[ -54 -204  -91   57 -237   24  -48 -145   70  -18   58  -64 -135   68
 -350  -31   11   40 -202   11 -245  394 -173   93   17  -16  -55   11
  -30  100  154 -194  181   -8 -225 -133   -8  -68] : 2
[  -2   91  258 -193    1 -129   34   26  -68   43   -2  101  -19  -63
 -112  -13   -2   35  234  131   -3  -86  -49   90  -22  -18 -107  -46
  119 -137 -152  -55  254  -41    9  -29  -16  -38] : 2
[  30   16  212 -105  -48 -143  144 -148  -25   46  -90  -51  -35  121
   84   -4   16  -83  297  143   30   69 -122   10 -180 -138  -60  -16
    4 -194  -73 -163  442  121  -99  -53   52 -110] : 3
[ -31 -287  -81   42 -320   30  126 -135  151 -384   73  -55 -243   46
  -58   93  114 -216 -350   88   77  238 -220  -87 -143 -293  193  196
 -249  154  331  122  100   -8  -86  -38   51 -123] : 11
[  92 -233 -263  118  212  -16  195 -158  143   43 -159  -39   25  134
  186  100  -82 -270  -43  162   31   59   34 -215  -76   63  249   42
 -131  146  637 -237  149  227    0 -258  -34 -107] : 7
[ -24 -203 -198 -128 -426  317 -146  116  167 -407  255 -261 -139  -33
  236   -1  -21 -128 -361 -129   42   82 -102 -153   63 -161  358   25
  -57  239  416  233  -78  128 -274 -131   75 -331] : 6
[ 102 -177 -274  322   -6    6  230 -291  255   74 -121   31 -159  102
  180  127  -33 -308  -42  339  -34  105  -44 -199 -103 -114   46   19
 -126  179  615 -337  290   50  -43  -84 -103    7] : 11
[ -14  -18  273 -140   35 -121   46 -132  -69   44   23  -65  -34   34
   20   -8  -20   58  202  115   -4   33  -52   49 -104 -132  -89   73
   44 -147 -157  -90  399   14  -97  -95   22  -89] : 5
[   7 -180   -5  152   61  173  416 -112  165 -121  286   57   44   86
  236   -9  -71 -164  -80  300 -101  241 -169 -231 -171  -62   22   62
   -2  322  499 -293  256  102  195 -143  -91   23] : 5
[  44  -94 -101   58 -221   18  -85 -248   61  250 -142 -268 -174  189
 -204   32  -44  -10  -89  -24  -82  401  -25  -54   59  -36  -20   70
   45  -75  -65 -124   83 -149 -251 -269   69  -40] : 6
[   4  -84  -25   22 -188  -14  -34 -162   77  209  -39 -206 -192  147
 -112    3  -33  -12  -95    2  -55  313  -97   31    2  -37  -43  128
   56 -104  -53 -139   94  -68 -138 -156    2  -26] : 0
[ -59  -76  429  -53 -255   22  157 -424   69 -124  232  141  -64 -189
  121   28  -42   12   50  284   31  127 -208   57 -199 -433 -155   21
  -12 -218  -26 -125  471 -276 -224   -4  105   64] : 0
[ -25  -82  -55  -36 -261   24 -116  -96   60  224  -60 -170 -141  158
 -132   35  -18   75  -76  -65  -33  286  -68  116   51   66    9  113
   66  -48 -102  -87   66  -69 -115 -187  -22  -26] : 4
[  82  202  204  -23 -425 -126  -36 -299  -69  128 -193 -165 -135 -110
   81    0  -10   -1  148   75   97   74  124  -85  -36  232   27   33
   83  119  -52 -142 -119 -241  173  -36   20   86] : 2
[  -7  -95 -149   98  -94   47  -18    8   43  231  -85 -224  -61  377
 -137  -17  -35   -8  -35  -75 -115  386 -133  100   19    7  -46   60
   69 -160 -214 -101   67    7 -170 -223  -66  -49] : 9
[  97   25  161  -17 -549 -121   -6 -371  -45   33  -65  -66 -193  -96
   45   48    3   42   -1  -54   60  282   87  -75  -39   41   58   10
 -111   18  140  -98  -24 -330   89 -161  -18   74] : 0
[ -46 -138  -87   75 -178   57 -131 -139   71  188  -76 -173 -142  149
 -194  -17   -7   25 -107 -100 -155  332  -84  -10   11  -26  -48   88
   10   66   -4 -112  115  -67 -149 -146  -14   -9] : 7
[ -16   27  184  138 -574  -26  -27 -365  -56 -104  -44   73 -193 -257
  -36   11   61  -30    6    6   38  110   52 -144 -143   89    1   40
  -97  241  235  -65   36 -328  214  100  183   80] : 2
[ 108 -198 -300  252  -12   12  228 -250  208   64 -203   22 -137  169
  187  101  -34 -320  -10  119   50  188 -123 -207  -47  -39   90  -21
 -140  -24  580 -322  220  130  -99 -185  -94  -38] : 7
[   5   37 -146   26  -97  -37 -165  -67   26  261  -16 -152  -98  151
 -119   33  -77  121   17  -88 -203  322    4   88   46  124  -98   57
  138   44  -67 -201  152  -40 -151 -164  -97  -35] : 3
[  72 -183 -280  231   81   47  252 -161  148  110  -95  -16  -42  210
  208   64  -72 -214  -30  177  -15  178  -19 -182  -67    1  116   39
  -37   22  529 -265  203  149  -49 -199  -66  -97] : 1
[ -75 -148 -153   43   -1   24 -134  -34   82  202  110  -68 -118   78
 -320  -50  -22  141 -200  -73 -176  266  -60    3  165    0  -84   39
   66  109  -11 -100   89  -61 -141  -50  -52  -42] : 5
[  53   77  211  104 -427  -86  -54 -266  -56   -3  -51   53 -147 -232
   70   82   -9  193   53  118  156   12  183  -79  -52  131  -24  149
   44  121   -2   47 -152 -321  267  135  229  227] : 6
[-110 -338  -30  -89 -148   50   67    1   95 -399   59  -94 -137    2
  -83   50  109 -203 -289  -37   41   91 -275    9 -201 -228  234  214
 -198  251  405  166  196  121 -157  -79   -3 -218] : 10
[-115 -145   34 -150 -209   30 -109   -9   87   78  198 -117 -174  -30
 -184  -16  -51  102 -135 -159  -67  211 -177   38  121   13   46   17
   97   26  181  -18  195  -66 -232 -250  -72 -190] : 0
[  -9   19  155  183 -195  -36   48 -388  -69  -74 -110 -126  -82  -16
   99   21   -4    7  -73   77   67  119  118 -239  -52   -7   80   97
  102   52  243  -33   34 -214  198  -98  126  -90] : 2
[ -19    7  135   85 -553  -72  -18 -268  -90 -123   17  129 -191 -304
  -41   29   31   41  -52   53   21  137  105 -134  -45   81   45   73
  -70  212  189   -4  -50 -310  240   95   94   48] : 11
[-115 -410   80 -113 -244  277  130   -2   82 -485  247 -101  -33    6
   18   26   95 -196 -344   66   44  195 -215  -70 -208 -229  315  270
 -171  339  330  144  110  146   92 -112  197 -120] : 11
[ 120 -204 -279  293   46   43  234 -237  225   74 -216  -23 -138  217
  290  103  -97 -245  -18  123  -14  264  -39 -185  -50   25   78   26
  -32   47  632 -313  239   80  -86 -337 -135  -40] : 3
[ -19 -318  -67  -20 -420  138   85 -223  231 -337   65  -88 -329   -9
   30  105  104 -188 -304   52  108  251 -281  -94 -225 -249  181  266
 -233  267  406   65  124  -83 -162  -78  131  -52] : 5
[  70   85   71   67 -525  -56  -53 -305  -34  -84  -51   -8 -161 -217
    1   86   20    8   27   87   21  115  118 -213  -64  137   22   -6
 -104  295  228  -87  -18 -232  209   27  110   33] : 5
[  80 -190 -394  235  185   55  267 -141  178  100 -105    6  -36  216
  250  129  -33 -349  -22  106   20  239  -66 -193  -97   32   92   50
 -167   64  532 -333  325  257   10 -204  -29  -65] : 4
[  15 -124  -40   53 -208  -17  -80 -130    2  140  -67 -216  -86  128
 -168    4   -8   21  -76  -31 -187  366  -18  -53   28   13   11   91
  100  103   30 -156   53  -75 -128 -231  -14  -22] : 7
[ 163  -83 -327  307  221   -5  193 -311  175  233 -310 -211  -64  264
  364  101 -125 -236   18   84   -4  261   40 -236   20  117  144  -13
   26  -82  483 -342  197  123 -144 -442  -47 -133] : 3
[  38 -213 -222  241  -58  110  255 -324  218   22  -96    2 -100   54
  281   96  -35 -259  -62  187   -1  235  -63 -183 -136   10   93    3
 -136   66  663 -326  267  116  -75 -252   24  -51] : 4
[-126 -174  -65 -186 -116   95   21   74   25  166  191  -91 -172  136
 -189 -128  -70   17 -174  -77  -12  240  -59  -38  132  -20   96  136
  112  -30   25  -18   44   45 -142 -138  -61 -233] : 6
[  14  111   73  103 -548 -134  -34 -180  -95   15  -77   53 -153 -253
  -31   63   -7   21   29   48  -80  112  115 -112  -84  185   -9   68
   27  348  178 -100 -115 -245  205  127   32  139] : 9
[  13 -251  -56    2 -365    3  174 -155  164 -345  -14  -36 -263  -14
   19  122  125 -206 -320   72  121  212 -270  -66 -199 -238  201  200
 -295  181  366  151   53  -29 -101  -48  123  -74] : 4
[  61  -11  -14 -139 -271 -127 -147  -78   35  186   69  -95 -152   84
 -185   36  -30  196   43  -27  -49  242  -48   77   52   -4  -61  -12
  -58  132    0  -43  105 -163  -84  -51 -162    7] : 1
[  36   43  251 -178   37 -155   59  -81  -58  106   -6    7   -3   35
    7    1  -35   42  275  109   70  -12  -83   73  -58  -59  -66  -21
   91 -280 -193  -94  315  -37  -10 -104  -21  -72] : 5
[ 134 -161 -272  186  -13  -52  269 -137  196   32  -80   88 -120  -15
  122  117   11 -354  -48  171   28   79 -115 -155  -92  -31  102  -21
 -227  129  630 -267  220  154  -49  -82  -79   32] : 10
[ -20   56  102   43 -534  -56  -88 -151  -60  -98    3    4  -92 -202
  -92   21   12   29  -30  -59  -71  183   30 -125  -37  181   -5  -23
  -35  314  145  -55  -17 -197  223   20   44   37] : 4
[  32 -268 -241  251  196   27  253 -217  185   57 -141  -57  -66  148
  227   57 -104 -301  -38  145  -57  192  -88 -187  -93   95  157  110
   26   99  609 -351  203  150  -18 -289  -61  -76] : 11
[ -61    8  230 -101  221  -41   30 -127  -81  175  110 -223  106  136
   -7  -86 -101   12   73  160 -112  164   -4  -19    6 -225 -114   52
  211 -189 -308 -122  286   21 -187  -99   38 -116] : 8
[  65 -253 -327  267  144   66  238 -250  265   -2  -89    3 -172  169
  223   89  -73 -240 -141  155   20  166  -17 -237  -99  -43   91   70
 -117   12  769 -265  182   98  -73 -279  -43  -90] : 0
[ -12 -160 -271  126  204  107  134 -219  195    3   53   35  -29   14
   25  137  -34 -310 -174  279    7   -5   76 -218  -61  -66  113   22
 -117  264  718 -270  244  168   24  -81   -3 -110] : 2
[ -16   94  397 -254  305 -262  -42  196 -203  168  169 -192  204   87
  -88  -83  -52  223  210  -18 -121  -26   14  196   60   69  -54   11
  265  -85 -459   -5  135   57  124 -103 -124  -71] : 0
[  22    1  249 -128   43 -153  105  -52  -28   44  -85  -85  -18  142
  108   18  -28   12  277  129   34    4 -109   63 -111 -114  -30   41
  102 -256 -180  -88  334   63 -114 -163   44  -75] : 9
[  88 -192 -281  255   90   60  253 -298  228   27 -116  -55 -162  109
  320  106  -29 -277  -81  202   57  186   30 -289 -106  -10  143   98
 -114   43  697 -323  199  130  -54 -318  -15  -61] : 7
[  44 -257 -301  427   35  216  253 -421  231  -53    3   20 -105    7
  230   58  -20 -256 -244   62   11  350  -38 -238   -2  -19   78  -94
 -192 -120  702 -346  167   77  -49 -295   84   -9] : 6
[  65   85   67  252 -452   42    5 -392  -68  -13 -197  -29  -75  -35
  109   40  -19    7   83   46   -7  262  138 -169  -56  175  -29  -45
  -25  160  113 -124  -79 -313  197  -83   59   38] : 3
[ 113  205  300  -34 -113 -179  -72 -310   46  261 -159 -274  -43   28
  323   -8  -29    6  399   90   74  -63   48   23  -77 -110  -80 -169
   93 -373 -246 -152  363 -164 -310 -193   47    1] : 8
[ -26 -121  -32   -2 -175   51  -44 -129   86  117  -27 -190 -152  203
 -143   -5   -7   10 -128    7  -52  297  -90    0  -16  -76   13  108
    5  -91   17  -97  133    8  -85 -222  -27  -79] : 7
[  72 -124 -300  264   52   67  273 -136  172  -57    0  100  -74  195
  165  165  -40 -240  -52  180  -26  237 -110 -189  -56  -20   44  -23
  -73   35  589 -257  252  116  133 -160  -73  -95] : 8
[ -72 -124  282  -56  107  -58   98  -17  -37   19  -17   -7   60   92
   15  -50  -81  -20  176  107  -56   16 -126   36  -57 -119  -36   55
  153 -178 -156  -29  350   39  -69 -118   35  -92] : 11
[ -96 -308   24 -147 -386  106   72  -34  109 -416  179   51 -191  -32
 -137   46  139  -54 -348   17  141   77 -232   12  -89 -300  250  123
 -273  122  347  245   50   14 -156  -32   35 -182] : 7
[-137 -334 -119 -131  -38  159  127  171  124 -339  152  -67  -96   53
  -76  -27   32 -287 -412   26   -7   45 -282  -52 -193 -290  246  256
 -179  381  422  242  160  250 -133   65   25 -230] : 2
[  32 -179 -286  242   59   79  215 -167  209   96  -40 -140 -118  160
  289   12  -62 -256 -112  108  -52  190  -87 -168 -118   28  119   67
  -83   45  578 -300  289  246  -96 -259  -17 -149] : 4
[-154 -145  397 -336   51  137 -139 -412   81 -212  145   87   59 -132
  -77   26 -134  127   64  132   74  -55  -95 -145 -136 -339   28  -15
   83 -102  124   47  347 -323 -117 -211  253 -188] : 7
[ 101 -175 -276  333    1   38  303 -266  192   37 -209    1 -102  181
  303   74  -65 -300  -25  174   24  207  -70 -163 -112   65  122   32
  -88    0  566 -291  205   89 -102 -236  -23  -56] : 2
[-123 -247   43 -163 -337   58  150  -66   27 -422  184  -29 -121  -75
 -222  110  153 -106 -365    7   40  290 -265  -23 -187 -247  208  172
 -259  216  251  265  128  -36 -144 -112  134 -210] : 0
[ -25 -107  -76   38 -163   -3 -147 -122   29  245  -99 -117 -134  133
 -270   -1    9   22 -105  -74  -53  294  -97  113  142  -31  -40   55
   81  -63 -174 -107  170 -119 -164  -83  -35  -17] : 2
[ -39  -35  259 -131   94 -108  -17  -47  -85   56  -17  -30   46   14
  -18  -30  -51   35  181   49  -62   18  -16   46  -33 -134  -62   -4
   84 -201 -176   -7  324   19  -45  -84   23  -81] : 11
[  93 -190 -342  261   67   30  316 -411  204   62 -204  -20 -102  255
  136  143  -22 -392 -178  350   72  291   56 -348  -61 -124  149  101
  -84   97  577 -381  187   94   56 -125   15  -65] : 2
[  95   51  150  213 -447  -76 -111 -309   12  -21 -306  -67 -190  -78
  195  -10  -63 -109  108   46  -26    9  124 -204  -48   36  -23   19
   12  235   88  -97   64 -282   96   69   66   82] : 2
[ -18  -49 -129  -34 -146  -13  -73   -2   69  214   20 -169 -176  202
 -166   -8  -13  -14  -74  -43  -23  247  -73   39   27   18   11  113
   62  -44  -35 -100  121   56  -91  -97  -28 -121] : 3
[ -36 -114 -147  -39 -212   41  -53  -43   91  143   56 -111 -164  144
 -197   38  -49    2 -157    8 -102  295  -99   53   15  -32   12  101
   28  -28   63  -67  120  -43 -200 -181  -42 -144] : 0
[  70  127   68    2 -506  -84  -69 -220    3  -77  -74   -2 -205 -180
   57   51  -19   26   38   51   36   27  105 -192  -26  115   56  -29
  -96  244  206   -8  -50 -243  127   26   84   -7] : 8
[ 141 -177 -343  270   23   41  178 -252  254   66 -184  -52 -130  188
  213  141  -61 -277  -65  110   37  195 -111 -136  -50   35  116   21
 -149    5  538 -294  169   91  -90 -258  -70  -24] : 10
[ 107  155   35  -26 -419 -126 -188  -60  -32  108 -310 -207 -128  -75
   91   73  -51  -42  214  -27   51   -9   83  -96  -65  350   62   81
   92  265   13  -75  -29 -124  175 -111   46   32] : 4
[  56 -348 -224  190  165  -34  194 -162  215  -31 -187 -115  -80  233
  227    6 -105 -173  -62  163  -47   48   -3 -278 -114  -40  205   74
  -11  159  774 -207   90  230 -111 -198   60 -122] : 9
[  88 -219 -335  406  182  127  314 -169  296   13 -198  118 -130  100
  516   -3 -133 -299   54  -11    9   18 -210 -176 -115  114  109  -92
   -7 -105  899 -275  140  153 -128 -230  -75  -87] : 3
[  79 -183  -18   66 -596  -32  305 -137   75 -519   13  -28 -189  150
   26  148  265 -190 -186   79  120  438 -348   19 -297 -244  215   71
 -363  111  226   50  187  -76   77 -173  -56  -53] : 9
[  80 -159 -338  185  116   16  243 -199  243  125 -147   57 -105  123
  112  119  -57 -255  -16  238  -40  173   12 -264  -26   81   86  -17
  -19  105  635 -366  160  109  -30 -218    8  -25] : 8
[ -85 -171  -76    8  -66   73  -25  -26   10   68   97  -77  -67  151
 -256   26  -11    4 -180  -24 -124  254 -139   51   18  -74   -1  135
   40   51    8  -48  175   30  -62  -82  -20 -123] : 5
[ -24   26   55    2 -546  -70 -133 -212  -43  -10  -47  -19 -190 -204
  -70   61  -24   56  -64    8   46  129  127 -146   39   73   78   20
   11  156  207   -2  -28 -235   79  -23   69  -40] : 9
[  65 -140 -240  232   52  -28  281 -284  234   83  -90  -19 -185  162
  229   91  -38 -256  -25  224   35  190   25 -229 -145   -6   65   57
 -115  -18  611 -374  215  117  -23 -246  -26  -17] : 9
[ -56 -240  110 -128 -440   36   76  -43  111 -390 -145   -6 -307  -26
 -102   98  165 -198 -165   30  201    8 -382   47 -294 -186  203  351
 -213  326  123  260  166  -66  -23   94  204  -38] : 2
[   1   32  -93 -103  -89  -62  -82  -40   73  276   -8 -227 -112  111
 -213   16    4  -66  -24   -3  -65  181 -141   60    6   23  -30   19
   29  -41  -94 -151  148   51 -157 -118  -20  -92] : 4
[ -19 -291  -49  -61 -381   89  175 -158  183 -386   93  -29 -255   77
  -78   98  111 -187 -327   63  120  249 -235 -128 -174 -278  237  170
 -287  222  366  135   95  -64  -86 -103  100 -131] : 6
[ -65 -358  -11  -64 -329  167  191 -109  128 -406  105  -70 -224   19
  -39   69  121 -202 -353   85  100  253 -255 -115 -179 -259  238  271
 -182  205  364  133  102   30 -108 -140  151 -157] : 5
[  12    4  256 -116  120 -106   88  -48  -13   47  -57    2  -14   13
  171  -46  -59  -75  240  123    7  -82  -95   28  -81 -113  -41   40
  125 -110 -102 -116  402   36  -61  -45   -5  -53] : 2
[  41   56  236   97 -722  -25  -47 -278    7 -219    9  -13 -198 -240
  135   -7   49   73  118   18   60   21   -9 -106 -240  164   21  -15
 -143  254  284  -30    2 -261  230   56  175   64] : 0
[ 218 -188 -286  302  206   21  214 -311  193  139 -288 -168  -68  252
  381  137  -96 -188  -82  151   61  167   67 -249   89  -52  191    9
  -90 -171  489 -174   78  128 -171 -380   70  -91] : 10
